Below are the code and all the weights of a small trained network. Each question names an input and a target symbol and asks about switching units off, where a switched-off unit gives its printed mean instead of its output.

import numpy as np


def w(rows, s, z=0):
    codes = np.array(rows[::2]) - 128.0
    scale = np.full(codes.shape[1], s)
    scale[-1] = z or s
    return codes * scale


def f(y):
    return y / 2 * (1 + np.tanh(0.7978845608 * (y + 0.044715 * y**3)))


def softmax(a):
    e = np.exp(a - a.max(-1, keepdims=True))
    return e / e.sum(-1, keepdims=True)


def log_softmax(a):
    a = a - a.max(-1, keepdims=True)
    return a - np.log(np.exp(a).sum(-1, keepdims=True))


def net(x, mask):
    ids = ['αβζθλμξπ'.index(c) for c in x.split()]
    T = len(ids)
    res = E[ids] + P[:T]
    r = res
    for j in range(2):
        rows = slice(2 * j, 2 * j + 2)
        q, k, v = (r @ M[0][rows].T for M in (Q, K, V))
        z = softmax(np.where(np.tri(T) > 0, q @ k.T / 2**0.5, -1e9)) @ v
        o = O[0][rows]
        res = res + np.where(mask[j], z, o[:, -1]) @ o[:, :-1]
    y = f(res @ A[0][:, :-1].T + A[0][:, -1])
    res = res + np.where(mask[2:18], y, B[0][:, -1]) @ B[0][:, :-1]
    return log_softmax(res[-1] @ U[:, :-1].T + U[:, -1])


Q, K, V, O, A, B = {}, {}, {}, {}, {}, {}
E = w([
[128,241,212,148,167],'α',
[90,163,66,37,146],'β',
[194,63,15,99,176],'ζ',
[205,143,20,123,101],'θ',
[150,124,4,140,169],'λ',
[158,133,1,169,148],'μ',
[91,71,132,117,236],'ξ',
[246,157,169,4,107],'π',
],0.0091)
P = w([
[228,12,39,122,204],'0',
[224,52,61,100,195],'1',
[201,41,100,87,194],'2',
[166,69,118,90,175],'3',
[146,76,138,94,184],'4',
[142,110,165,86,214],'5',
[102,122,180,82,205],'6',
[114,180,201,99,201],'7',
[96,196,226,91,194],'8',
[89,242,224,98,252],'9',
],0.0037)
Q[0] = w([
[71,142,176,131,101],'h1',
[185,147,30,58,255],'h1',
[140,149,145,168,166],'h2',
[146,159,117,125,176],'h2',
],0.041)
K[0] = w([
[177,145,64,194,131],'h1',
[55,246,250,165,131],'h1',
[88,102,94,83,132],'h2',
[54,84,150,87,145],'h2',
],0.025)
V[0] = w([
[33,94,89,245,207],'h1',
[25,158,86,7,176],'h1',
[142,187,201,180,225],'h2',
[54,67,179,38,157],'h2',
],0.014)
O[0] = w([
[93,120,83,218,254,80],'h1',
[104,7,39,115,97,250],'h1',
[195,49,112,217,96,103],'h2',
[120,85,211,116,76,188],'h2',
],0.01,0.012)
A[0] = w([
[176,171,161,155,105,18],'n1',
[158,111,123,139,206,192],'n2',
[121,148,151,178,204,32],'n3',
[112,87,158,192,175,159],'n4',
[131,94,177,189,113,7],'n5',
[86,146,86,160,129,83],'n6',
[177,179,79,193,125,214],'n7',
[187,137,162,119,98,28],'n8',
[116,132,170,182,103,147],'n9',
[170,135,90,176,93,176],'n10',
[124,144,203,138,126,96],'n11',
[87,127,172,119,126,153],'n12',
[137,158,136,182,114,144],'n13',
[55,198,100,158,127,107],'n14',
[105,249,49,190,74,140],'n15',
[123,201,96,91,204,46],'n16',
],0.012,0.0021)
B[0] = w([
[102,70,113,92,155,167],'n1',
[49,138,180,135,102,209],'n2',
[194,53,49,129,117,172],'n3',
[149,130,203,110,147,215],'n4',
[84,144,106,176,82,138],'n5',
[146,48,149,184,75,134],'n6',
[128,60,195,165,146,149],'n7',
[107,156,155,220,94,252],'n8',
[105,160,148,108,58,118],'n9',
[96,141,145,62,144,130],'n10',
[134,138,81,93,154,177],'n11',
[169,145,99,133,149,153],'n12',
[96,89,131,123,91,115],'n13',
[192,76,101,169,82,130],'n14',
[250,64,137,108,166,153],'n15',
[68,226,74,188,124,179],'n16',
],0.021,0.0035)
U = w([
[237,155,122,153,216,255],'α',
[118,16,2,94,108,177],'β',
[119,81,82,211,133,34],'ζ',
[162,114,137,190,18,94],'θ',
[100,67,211,175,200,164],'λ',
[134,78,99,185,132,11],'μ',
[53,137,83,206,162,126],'ξ',
[160,67,90,216,132,13],'π',
],0.0031,0.0042)

Each question gives the input, a string of symbols that net reads in full, and the target symbol t.
The units are the heads (2 rows each of Q, K, V and O) and the neurons (one row each of A and B). Each row of codes is followed by its name. A weight is (code - 128) times the scale printed after its matrix; where a second scale follows, it is the last column's (O, A, B and U).
mask holds one flag per unit, heads first, then neurons. A switched-off unit (its flag False) gives its mean, the last column of its rows in O or B, instead of its output. The means were averaged over made-up inputs and are rounded, as every weight is.
A unit's drop is (log p(t) with every unit on - log p(t) with that unit switched off) / (log p(t) with every unit on - log p(t) with every unit switched off).
The circuit of an input: a set's keep is (log p(t) with only the set's units on - log p(t) with every unit switched off) / (log p(t) with every unit on - log p(t) with every unit switched off). Starting from the 12 units with the biggest drops (on a tie, the unit counted first), units are removed one at a time, each time the one whose removal leaves the highest keep (on an exact tie, the one counted first), for as long as the keep stays at least 0.8.
units of the circuit, in order: the units of the circuit, biggest drop first
top k neurons: the k neurons with the biggest drops, biggest first
heads that matter: for each layer, one digit per head in row order, 1 if its drop is at least 0.15 and else 0, layers parted by /
drop when u is switched off: that unit's drop, to one decimal
input θ θ β ζ β θ ξ π ζ λ, target θ: units of the circuit, in order	(h1 n8)
input μ β ξ ξ λ, target λ: units of the circuit, in order	(h1 n4 n2)
input μ β β λ ξ, target λ: units of the circuit, in order	(h1 n4)
input α ξ π β β β β ζ β ζ, target α: units of the circuit, in order	(h1)
input α μ π β β β π μ θ, target α: units of the circuit, in order	(h1 n2)
input β β λ ζ π β β ξ ζ, target λ: units of the circuit, in order	(h1 n4 n2)
input β π α θ λ β β ζ ξ, target α: units of the circuit, in order	(h1 n12 n11)
input β θ λ β θ ξ ξ ξ θ, target λ: units of the circuit, in order	(h1 n4 h2 n2)
input β α β π β β β ζ ζ, target α: heads that matter	10
input ζ ζ μ, target π: top 3 neurons	(n15 n14 n3)
input ζ μ ζ, target ξ: units of the circuit, in order	(n16 h1 h2)
input α β ζ, target λ: top 2 neurons	(n2 n7)
input ξ ζ ζ β π ξ ζ ζ θ, target λ: top 2 neurons	(n4 n2)
input β μ β ζ ζ μ θ ξ ξ μ, target λ: top neuron	(n4)
input β β ξ θ α β β β λ β, target α: drop when h2 is switched off	0.1
input ξ ζ β π θ ζ, target θ: drop when n8 is switched off	0.5
input π ζ β ζ β ξ π β ξ ξ, target λ: drop when n4 is switched off	1.1
